Each row has a name. Each question is about the rows just above it.

[126 120 131 176] = K_169
[126 120 131  86] = K_848
[126 120 131 209] = K_31
Among the named rows, does one hold [127 120] next to each other, in this order? | no
Does one of the named rows hold [126 120 131] side by side, in this order? | yes
Among the named rows, does one hold [131 120] next to each other, in this order? | no

[119 154 116 140 133 119 124 129 121 129 112 150 148 107 151 119 115 136
 124 146 135 152 114 122 134 162 120 131 113 102  94 155 135 109 129] : K_337
[119 155 114 138 129 123 127 140 112 121 116 134 144 103 165 117 123 133
 126 135 136 146 120 135 113 153 115 117 111 108 124 120 130  99 129] : K_150
[119 155 114 138 129 123 127 140 112 121 116 134 144 103 165 117 123 133
 126 135 136 146 120 135 113 153 115 117 111 108 124 120  97 160 123] : K_679
[119 154 116 140 133 119 124 129 121 129 112 150 148 107 151 119 115 136
 124 146 135 152 114 122 134 162 120 131 113 102 125 125 110 178 129] : K_663
Is [117 111 108 125 120] printed in one of the named rows, side by side and in this order? | no
Does one of the named rows hold [126 134] side by side, in this order? | no
Is [120 135] printed in one of the named rows, side by side and in this order? | yes
Is [133 140 116] printed in one of the named rows, side by side and in this order? | no
Is [133 140] printed in one of the named rows, side by side and in this order? | no

[125 119 124 137 125 123 120 122 146] : K_39
[124 131 144 110 132 135 121 126 106] : K_619
[128 123 123 118 129 124  84 130 146] : K_892
[125 131 142 122 130 135 147 124 104] : K_49
[124 134 148 103 134 137 120 127  96] : K_879
[124 131 143 123 129 135 151 123 103] : K_413
[123 129 144 112 132 134 120 123 108] : K_329
[124 132 143 122 130 135 151 124 102] : K_894
[125 117 124 120 128 122  72 124 155] : K_25
[133 112  88 192 112 108 163 124 198] : K_522
Among the named rows, does one hold [ 71 124 155] next to each other, in this order? | no
Is [142 122 130] printed in one of the named rows, side by side and in this order? | yes
Among the named rows, does one hold [120 137 134] next to each other, in this order? | no
Among the named rows, does one hold [119 124 137] next to each other, in this order? | yes

[118 124  73 134  95 196] -> K_712
[130  79 172 191  69 166] -> K_457
[ 76 119 103  82 176 166] -> K_155
[194 184  65 122 114  96] -> K_340
[157 164 178  93 104 131] -> K_148
[104  93 144 151  90 175] -> K_12
Does one of the named rows hold [ 65 122 114] side by side, in this order? | yes
Among the named rows, does one hold [ 72 134] next to each other, in this order? | no
Is [123 114] printed in one of the named rows, side by side and in this order? | no
Does one of the named rows hold [103 119  76] side by side, in this order? | no

[156 137 119 163 123 102 120  98 127 125 155 139 127 147 122 143 105 117
 139 168] -> K_945
[ 97 141 149  80 133 135 121 142  75 127 129 122 112 102 105 128 103 132
 112 107] -> K_730
[139 125 102 128 105 172 116 128 115  69 113 126  91 128 142 110 135 128
 117 162] -> K_575
[131 160 131 151 109  93 142 168 166 111 119  91 129  78 129 107 125 170
 144 118] -> K_870
[131 160 131 151 109  93 142 168 166 111 119  91 139  87 152  96  56 178
  94 170] -> K_821
Does one of the named rows hold [163 123 102 120] side by side, in this order? | yes
Does one of the named rows hold [128 117] side by side, in this order? | yes
Is [ 91 129] printed in one of the named rows, side by side and in this order? | yes
Is [119 163 123] printed in one of the named rows, side by side and in this order? | yes
Does one of the named rows hold [121 135 133] side by side, in this order? | no
Does one of the named rows hold [ 75 127 129 122] side by side, in this order? | yes
Among the named rows, does one hold [128 105 172] next to each other, in this order? | yes

[155  95 149 102 155 151  92 142 139 113 142 100 156 117 119 107 117  91
 118 124 122 148 123 166 138  87 129 112] = K_118
[104 171 119 151 108  96 148 115 110 110  93 175 109 136 137 169 103 169
 133 118 141 109 131  95 105 161 130 132] = K_38
[106 111 171  91 146 130  77  75 118 110  63 136 132 105  94 108  94 144
  47  88  86 159  60 116  72 112  79 120] = K_583
[113 129 150  94 159 127 120 153 106 112 107 138 122 158 154 132 113 108
 119  94 149 137  97 136  99 132  95 158] = K_888
[142  90 151 114 133 150  83  83 149 131 118 100 152  84  80  90 124 129
  76 130  78 156 103 138 124  91 121  94] = K_562
[ 77 125 148  60 167 111 119 161  74 105  81 136  91 180 171 122 107  87
 103  57 157 127  58 119  63 140  49 187] = K_461
[ 86 180  95 149  94  77 167 129  90 106  92 177  84 152 154 176 104 158
 152 110 157  84 135  79 100 174 123 144] = K_701
[130 129 128 128 129 128 127 132 127 124 129 129 129 129 130 131 125 125
 131 127 131 127 130 131 129 126 130 127] = K_508
[112 133  99 153  95 123 161 105 135 173 144 118 105 122 119 114 173 151
 134 152 112 113 136  97 141 154 130 136] = K_94
[178  60 150 132 124 181  70  59 191 162 158  63 181  45  42  59 155 132
  71 171  41 174 126 157 166  64 152  61] = K_850
[126 142 129 137 129 126 141 133 128 133 128 141 126 138 138 140 132 140
 136 131 137 128 133 125 129 142 131 138] = K_689
Does one of the named rows hold [ 94 159] side by side, in this order? | yes
Is [156 103] printed in one of the named rows, side by side and in this order? | yes
Among the named rows, does one hold [ 94 144  47  88  86] next to each other, in this order? | yes
Among the named rows, does one hold [129 129 129 129] next to each other, in this order? | yes
Is [181  44] printed in one of the named rows, side by side and in this order? | no

[123 111  80 130] = K_88
[119 139 140 147] = K_723
[122 132 141 117] = K_477
[152 117 115 168] = K_728
[123 142 124 131] = K_378
[123 129 124 131] = K_447
[164 113 128 148] = K_758
[123 129 124  80] = K_554
[158 117 115 168] = K_127
Is [123 111  80] printed in one of the named rows, side by side and in this order? | yes
Among the named rows, does one hold [119 140] next to each other, in this order? | no
Is [117 115 168] printed in one of the named rows, side by side and in this order? | yes
Does one of the named rows hold [123 111] side by side, in this order? | yes
Among the named rows, does one hold [158 117 114 168] next to each other, in this order? | no
Among the named rows, does one hold [123 142] next to each other, in this order? | yes

[133 142 169 133  87  76 131 164 117 125 135 140  69 127 172 121 186 175
 101  92  88 164 137] -> K_318
[133 142 169 133  87  76 131 164 117 125 135 140  69 127 172 121 186 169
 147 114 111 139  77] -> K_517
[127 164 150 129  75 112 151  99 143 104 147 101  85 105 136 152 144 175
 101  92  88 164 137] -> K_722
Does one of the named rows hold [127 164 150 129] side by side, in this order? | yes
Is [147 101] printed in one of the named rows, side by side and in this order? | yes

[106 153 106 137  83 144  68  63 163  82 135 187 136 131 197  74 166 107
 142]  K_797
[113 174 187 156 132  89 116 114 111 130 188 123 157 158  91  63 178 145
  51]  K_783
[ 46  74 184 130 132 130  99 161 101 113 117 133 213 178  95 164 105 111
 140]  K_910
[142 121 124 148  52 102  55  89 158 159  61 127 149 107  80 193 113 102
 128]  K_90
[130  46 153 107  81  96  78 126 165 171  68 125 143 144  83 185 107  89
 149]  K_295
Among the named rows, does one hold [126 166] next to each other, in this order? | no
Is [130  46 153 107] printed in one of the named rows, side by side and in this order? | yes
Does one of the named rows hold [120 124 148  52] side by side, in this order? | no
Does one of the named rows hold [ 89 149] side by side, in this order? | yes

[117 135 150 161 164 161 152 138 135 105  95  91 162 104 121 119 150  95
 165 162 106 134 120 105 162 164] : K_514
[137  95  79 104 150 176 164 120 172  84 122 162  81 148 104 176  96 118
 174 171 122 142  81 109 102  79] : K_846
[143  99  65  61  87 129 171 196  68 156 111  74 197  76 113  97 191  62
 169 127 172  61  67 109 130 110] : K_746
[117 135 150 161 164 161 152 138 135 105  95  91 162 104 121 119 150  75
 165 162 106 134 120 105 162 164] : K_897
[137  95  79 104 150 176 164 120 172  84 122 162  81 148 104 176  96 118
 174 171 122  91  81 109 102  79] : K_805
[150 174 188 194 192 178 158 131 152  83  67  61 191  78  99 131 150  82
 188 196  65 178 158 131 150 174] : K_243
[132 124 120 113 108 103  97  95 164  91  89  89 167  92  94 156 104 148
 112 119 131 132 138 142 106 103] : K_989
[143  99  65  61  87 129 171 196  68 156 111  74 197  76 113  97 191  62
 169 127 172  61  67 100 112  74] : K_747
Is [ 84 122 162] printed in one of the named rows, side by side and in this order? | yes
Is [152 138 135 105] printed in one of the named rows, side by side and in this order? | yes
Does one of the named rows hold [106 134 120 105 161] side by side, in this order? | no
Does one of the named rows hold [ 97 113] side by side, in this order? | no
Does one of the named rows hold [105 176] side by side, in this order? | no
Is [137  95  79 104 150] printed in one of the named rows, side by side and in this order? | yes

[105 139  77 119  45] = K_513
[148 118 161 146 181] = K_232
[137 127 139 131 131] = K_786
[ 94 155 119 105 126] = K_142
[215  45 126 197  52] = K_255
Does one of the named rows hold [119  45] side by side, in this order? | yes
Among the named rows, does one hold [120 105] next to each other, in this order? | no

[107 137 101 118 139 165 152 104  89]  K_176
[153 123 129 121 168 114  89 150 115]  K_556
[109 164 154 167 115 137 149 118 137]  K_244
[109 113 132 107 110 107  98 133 117]  K_288
[106 137 114  93 141 142 113  99  86]  K_687
[ 83 127 149 132  99 150 154  69 127]  K_749
[124 103 130 134 127 159 127 101  98]  K_645
[127 147 155 148 108  89 117 193 113]  K_607
[109 128  89  90 102 147 162  90 144]  K_395
[109 113 132 107 148  90 149 136 172]  K_122
Is [114  89 150 115] printed in one of the named rows, side by side and in this order? | yes
Among the named rows, does one hold [134 128 159 127 101] next to each other, in this order? | no
Is [132 107 148] printed in one of the named rows, side by side and in this order? | yes

[122 134 120 117 124] -> K_289
[ 90  96 138  49  94] -> K_917
[161  97 186 157  77] -> K_398
[129 110 124 145 133] -> K_201
Does one of the named rows hold [145 132] side by side, in this order? | no
Does one of the named rows hold [ 90  96 137  49] side by side, in this order? | no
Does one of the named rows hold [49 94] side by side, in this order? | yes
Is [ 94  49 138  96] printed in one of the named rows, side by side and in this order? | no
Is [124 110] printed in one of the named rows, side by side and in this order? | no

[ 52 136 161 114] = K_190
[ 55 128 169 131] = K_665
[ 62 130 172 137] = K_154
[ 62 130 166 126] = K_343
[ 50 138 159 111] = K_616
[ 45 145 157 107] = K_260
[ 80 124 176 142] = K_213
[ 58 131 164 121] = K_17
[ 66 128 169 131] = K_291
[ 42 148 156 106] = K_216
[ 47 141 158 108] = K_782
Is [ 42 148] printed in one of the named rows, side by side and in this order? | yes
Is [130 172 137] printed in one of the named rows, side by side and in this order? | yes
Does one of the named rows hold [108 158] side by side, in this order? | no

[115 202 184 161  84] -> K_875
[195  64 186 144 155] -> K_706
[ 79 205 185 121 130] -> K_331
[214 167  60  75 138] -> K_531
[ 76 203 119  46 164] -> K_147
[117  43 184 161 131] -> K_93
[210 178 160 202  59] -> K_766
[108 187 143  50 109] -> K_826
[137  87 205  95 200] -> K_877
[ 77  88 151 123  44] -> K_571
Does one of the named rows hold [161 184] side by side, in this order? | no
Is [143  50] printed in one of the named rows, side by side and in this order? | yes
Among the named rows, does one hold [214 167  60  75] next to each other, in this order? | yes
Is [ 84 161 184 202 115] printed in one of the named rows, side by side and in this order? | no
Is [167  60  75 138] printed in one of the named rows, side by side and in this order? | yes
Does one of the named rows hold [144 186  64] side by side, in this order? | no

[ 67 189 106 191 208 180 176  72] = K_105
[ 53 208  48 155 145 155 196 116] = K_957
[101 146 183 163 124  77 205 182] = K_102
[193 119  94 171 106 139  58 196] = K_695
[202 190 118 127  55 110 178  96] = K_7
[178 125  77 141 184 165  89  84] = K_646
[182  86 162 185 144 108 138 177] = K_132
[135  77 112  53  49 148 107 125] = K_566
[146  70 141 186  68 211 155  96] = K_773
Does one of the named rows hold [110  55 127] side by side, in this order? | no
Does one of the named rows hold [ 49  53 112  77 135] side by side, in this order? | no
Among the named rows, does one hold [124  77 205] next to each other, in this order? | yes
Among the named rows, does one hold [191 118] next to each other, in this order? | no
Among the named rows, does one hold [186  69] next to each other, in this order? | no
Among the named rows, does one hold [141 186  68 211] next to each other, in this order? | yes
Among the named rows, does one hold [193 119  94] next to each other, in this order? | yes

